Each row is followed by its class number.
[-0.35  1.69  1.16 -2.43 -1.66  0.63  1.97 -0.16 -0.85  0.61  1.69 -1.55
  2.19  0.82  1.52  0.82  2.33 -0.43  0.94  1.24 -1.66  0.70 -0.60  1.89
  1.68 -0.30  1.47] => 1
[ 1.76 -1.64 -0.62  0.93 -1.27  0.59 -0.66  1.58  0.30 -1.13 -0.54  0.55
  2.57  1.62 -1.06  2.19 -0.70 -0.04  0.75  0.07  0.27  1.90 -0.52 -0.92
  1.64  0.01  1.30] => 0
[-2.61 -0.81 -0.70  1.16  0.09 -0.58 -1.12  2.09 -4.20  0.49  1.16  2.65
  2.54  1.72  0.34 -1.48 -1.34 -1.86 -0.31 -0.95  0.17 -0.90 -1.25 -1.71
 -0.50 -2.40  0.14] => 0
[-1.98 -0.91  3.43 -1.39 -2.93 -0.10 -1.70 -0.23 -3.87 -1.63  1.43  3.09
  0.83  0.94  3.24  1.48  3.28 -0.35  0.62  0.12 -0.16 -0.31  0.53 -1.60
  0.56  0.11 -0.59] => 1
[-1.87 -0.60  1.76 -1.49 -1.11  0.31  3.21  0.94 -2.74 -2.23  2.18  2.89
  0.68  2.57  1.20  0.94  2.08  0.99  0.83 -0.05 -1.65  1.39 -0.45  0.45
  3.07 -0.63  2.42] => 0
[-0.47 -1.81  0.64 -0.92 -1.32 -1.36  0.05  2.46 -0.43 -0.38 -0.29  2.14
  0.47  1.49  0.98  1.51  4.29 -1.06 -0.16  0.39 -1.43 -0.68  0.55 -1.88
 -0.33 -0.25  0.22] => 0
[-2.07  0.95  2.58 -1.90 -0.28  1.07  2.05 -0.41 -0.71 -0.45  1.45  2.08
 -0.39  3.19  2.99  1.05  3.90  1.42 -0.09  2.80 -1.02  0.10  0.00  1.23
  3.48  0.25  2.92] => 1
[-0.76 -0.35  0.77 -2.12 -1.68 -0.42 -1.25  2.04 -2.38  1.06  1.20  1.94
  1.01  2.18  1.09  2.25  0.38 -0.84  2.38 -1.40 -1.81 -0.59 -2.00 -1.02
  1.16 -0.70  2.22] => 0
[ 0.34 -2.03 -0.68 -0.87 -1.14 -1.30 -1.73  1.05  1.48  0.52  0.97  3.47
  1.69  0.87  1.73  1.19  0.74 -0.40  2.83  0.75 -2.62  0.76  0.13 -0.73
  0.92 -0.04  2.25] => 0
[-0.39  0.55  2.35 -3.29 -4.21  0.26  1.25  0.46 -2.18  0.45  1.80  0.06
  0.69  3.15  1.07  1.08  2.36 -0.52 -0.34  0.14 -1.40  0.76 -0.88  1.05
  0.80  0.78  1.10] => 1
[ 0.64 -2.14 -0.37  0.30 -0.51  0.83  0.78  1.61 -2.01 -0.08  1.40  4.05
 -0.04  1.48  0.76  1.47 -1.03  0.89 -0.36 -0.04  0.68  1.35  0.66 -1.54
  1.57 -0.12  0.50] => 1
[ 1.01  0.68 -2.70  1.32 -1.21  3.94  0.38  2.18  2.00  1.09  0.31  0.48
  1.55  1.98 -1.31  1.19 -0.19  1.58 -0.43  0.71 -2.04  2.39 -0.91 -0.13
  0.92  0.50  1.24] => 0
[-2.45  1.78  1.06 -0.66 -0.34 -0.45  1.82  1.04 -2.40  1.22  1.23 -2.51
  1.40  0.58  0.84  8.76  1.12  1.73  0.89 -0.06 -2.21  1.57 -0.30  1.60
 -2.22  1.09 -0.20] => 1
[ 0.60  1.90 -0.97 -1.86 -0.16  0.78  1.57  0.79 -2.28  0.68  0.48 -1.42
  1.68  2.86 -0.43  0.64 -0.79  1.11  0.42  0.41 -1.14  1.72 -0.21  1.89
  0.44  2.23  1.37] => 1
[-0.66 -1.59  0.19  1.87 -0.97  0.33 -0.99  1.05  0.34 -0.24 -1.17  1.52
  1.93  1.21  0.50  1.40  0.52 -1.39  1.18 -0.71  0.91 -0.38 -0.22 -1.72
  0.60 -1.00 -1.40] => 0
[-1.60  1.38  1.86 -1.88 -3.22  0.15  0.24  0.68 -4.37 -0.30  2.34  1.23
  0.86  1.27  2.69  1.57  2.14 -0.69  2.08 -0.38 -2.06 -0.68 -1.57 -1.00
  3.73 -0.35  1.97] => 0
[ 0.72 -1.36  0.41  0.45 -3.02  1.76 -1.45  1.90  1.11 -1.26  0.75  1.56
  2.12  1.75  1.14  1.57  1.02 -0.54 -0.49 -0.24  0.93 -0.13 -0.73  0.63
  3.23 -0.49  1.72] => 0
[ 0.14  1.13  0.36 -3.35  1.21 -0.59  1.55  2.15  0.01  1.69  0.22 -0.57
  0.18  0.85 -0.07  0.04  2.47 -1.11  0.70  0.83 -1.69 -0.55 -0.60  1.38
  1.21 -0.43  3.73] => 0
[ 0.94  1.70  0.61 -0.15 -0.53  0.26  0.98 -1.21 -2.51 -1.43  2.42  2.91
  0.59  0.73  0.85  1.07  1.78 -1.10 -1.79  1.39  1.62  0.48  0.70  0.41
  0.67 -0.52  0.18] => 1
[ 2.22 -1.11 -2.96  0.84 -0.90 -0.05  0.70  1.90  0.86  2.58 -0.37  1.86
  0.43  1.15 -0.45  1.01 -1.22 -1.20 -1.42  1.77 -0.80  1.30 -0.99 -1.53
  0.48  0.23 -1.95] => 0
